Below are the code and all the weights of a small trained network. Each question names an input and a class and asks about switching units off, where a switched-off unit gives its printed mean instead of its output.

import numpy as np


def w(rows, s, z=0):
    codes = np.array(rows[::2]) - 128.0
    scale = np.full(codes.shape[1], s)
    scale[-1] = z or s
    return codes * scale


def f(y):
    return y / 2 * (1 + np.tanh(0.7978845608 * (y + 0.044715 * y**3)))


def log_softmax(a):
    a = a - a.max(-1, keepdims=True)
    return a - np.log(np.exp(a).sum(-1, keepdims=True))


def net(x, mask):
    res = np.array(x, float).reshape(1, 2) / 4 @ E
    y = f(res @ A[0][:, :-1].T + A[0][:, -1])
    res = res + np.where(mask, y, B[0][:, -1]) @ B[0][:, :-1]
    return log_softmax(res[-1] @ U[:, :-1].T + U[:, -1])


A, B = {}, {}
E = w([
[172,145,170,32,110,7,58],'x0',
[235,96,68,147,164,104,207],'x1',
],0.012)
A[0] = w([
[7,162,149,163,102,173,128,223],'neuron 1',
[191,100,84,138,151,132,147,173],'neuron 2',
[164,92,89,170,122,150,175,181],'neuron 3',
[74,164,187,133,72,127,100,136],'neuron 4',
[136,109,156,113,113,91,156,150],'neuron 5',
[107,160,188,83,83,52,102,248],'neuron 6',
[145,119,84,155,142,100,163,122],'neuron 7',
[149,82,49,178,144,170,180,223],'neuron 8',
[158,127,151,113,147,105,122,155],'neuron 9',
[183,112,111,139,148,101,148,232],'neuron 10',
[161,148,195,110,100,94,82,254],'neuron 11',
],0.013,0.0036)
B[0] = w([
[47,44,169,184,148,247,71,244],'neuron 1',
[113,87,122,47,66,94,153,208],'neuron 2',
[88,54,166,119,100,92,161,210],'neuron 3',
[47,116,138,179,133,147,114,206],'neuron 4',
[169,143,126,148,151,119,115,160],'neuron 5',
[126,193,158,153,167,116,86,253],'neuron 6',
[139,69,167,85,95,115,175,178],'neuron 7',
[78,58,200,158,145,120,137,247],'neuron 8',
[168,182,123,163,123,96,109,168],'neuron 9',
[136,141,89,64,79,77,148,206],'neuron 10',
[133,185,141,150,159,123,66,227],'neuron 11',
],0.011,0.015)
U = w([
[148,86,136,97,204,174,101,134],'0',
[179,94,53,188,105,141,104,32],'1',
[177,198,153,153,190,78,75,199],'2',
[193,91,91,145,102,185,102,4],'3',
[220,135,2,56,91,96,106,172],'4',
[129,49,131,78,76,68,162,122],'5',
[19,71,169,196,161,169,88,164],'6',
],0.0088,0.0034)

Each question gives the input, the list of numbers given to net, and the class t.
The units are the neurons (one row each of A and B). Each row of codes is followed by its name. A weight is (code - 128) times the scale printed after its matrix; where a second scale follows, it is the last column's (A, B and U).
mask holds one flag per neuron, in row order. A switched-off neuron (its flag False) gives its mean, the last column of its row in B, instead of its output. The means were averaged over made-up inputs and are rounded, as every weight is.
A unit's drop is (log p(t) with every unit on - log p(t) with that unit switched off) / (log p(t) with every unit on - log p(t) with every unit switched off).
The circuit of an input: a set's keep is (log p(t) with only the set's units on - log p(t) with every unit switched off) / (log p(t) with every unit on - log p(t) with every unit switched off). Starting from all 11 units, units are removed one at a time, each time the one whose removal leaves the highest keep (on an exact tie, the one counted first), for as long as the keep stays at least 0.8.
circuit, biggest first: the units of the circuit, biggest drop first
top k neurons: the k neurons with the biggest drops, biggest first
drop when u is switched off: that unit's drop, to one decimal
input [2,-2], class 2: top 3 neurons -> [neuron 1; neuron 8; neuron 3]
input [8,-8], class 2: circuit, biggest first -> [neuron 6]
input [3,3], class 4: top 2 neurons -> [neuron 8; neuron 1]
input [7,5], class 2: top 2 neurons -> [neuron 6; neuron 11]
input [3,4], class 4: top 2 neurons -> [neuron 8; neuron 1]
input [8,5], class 2: top 2 neurons -> [neuron 6; neuron 11]
input [-4,3], class 5: drop when neuron 1 is switched off -> 0.2
input [7,-5], class 2: drop when neuron 11 is switched off -> 0.0
input [3,-2], class 2: drop when neuron 1 is switched off -> 0.2
input [2,3], class 4: drop when neuron 8 is switched off -> 0.2
input [1,1], class 4: top 2 neurons -> [neuron 1; neuron 8]
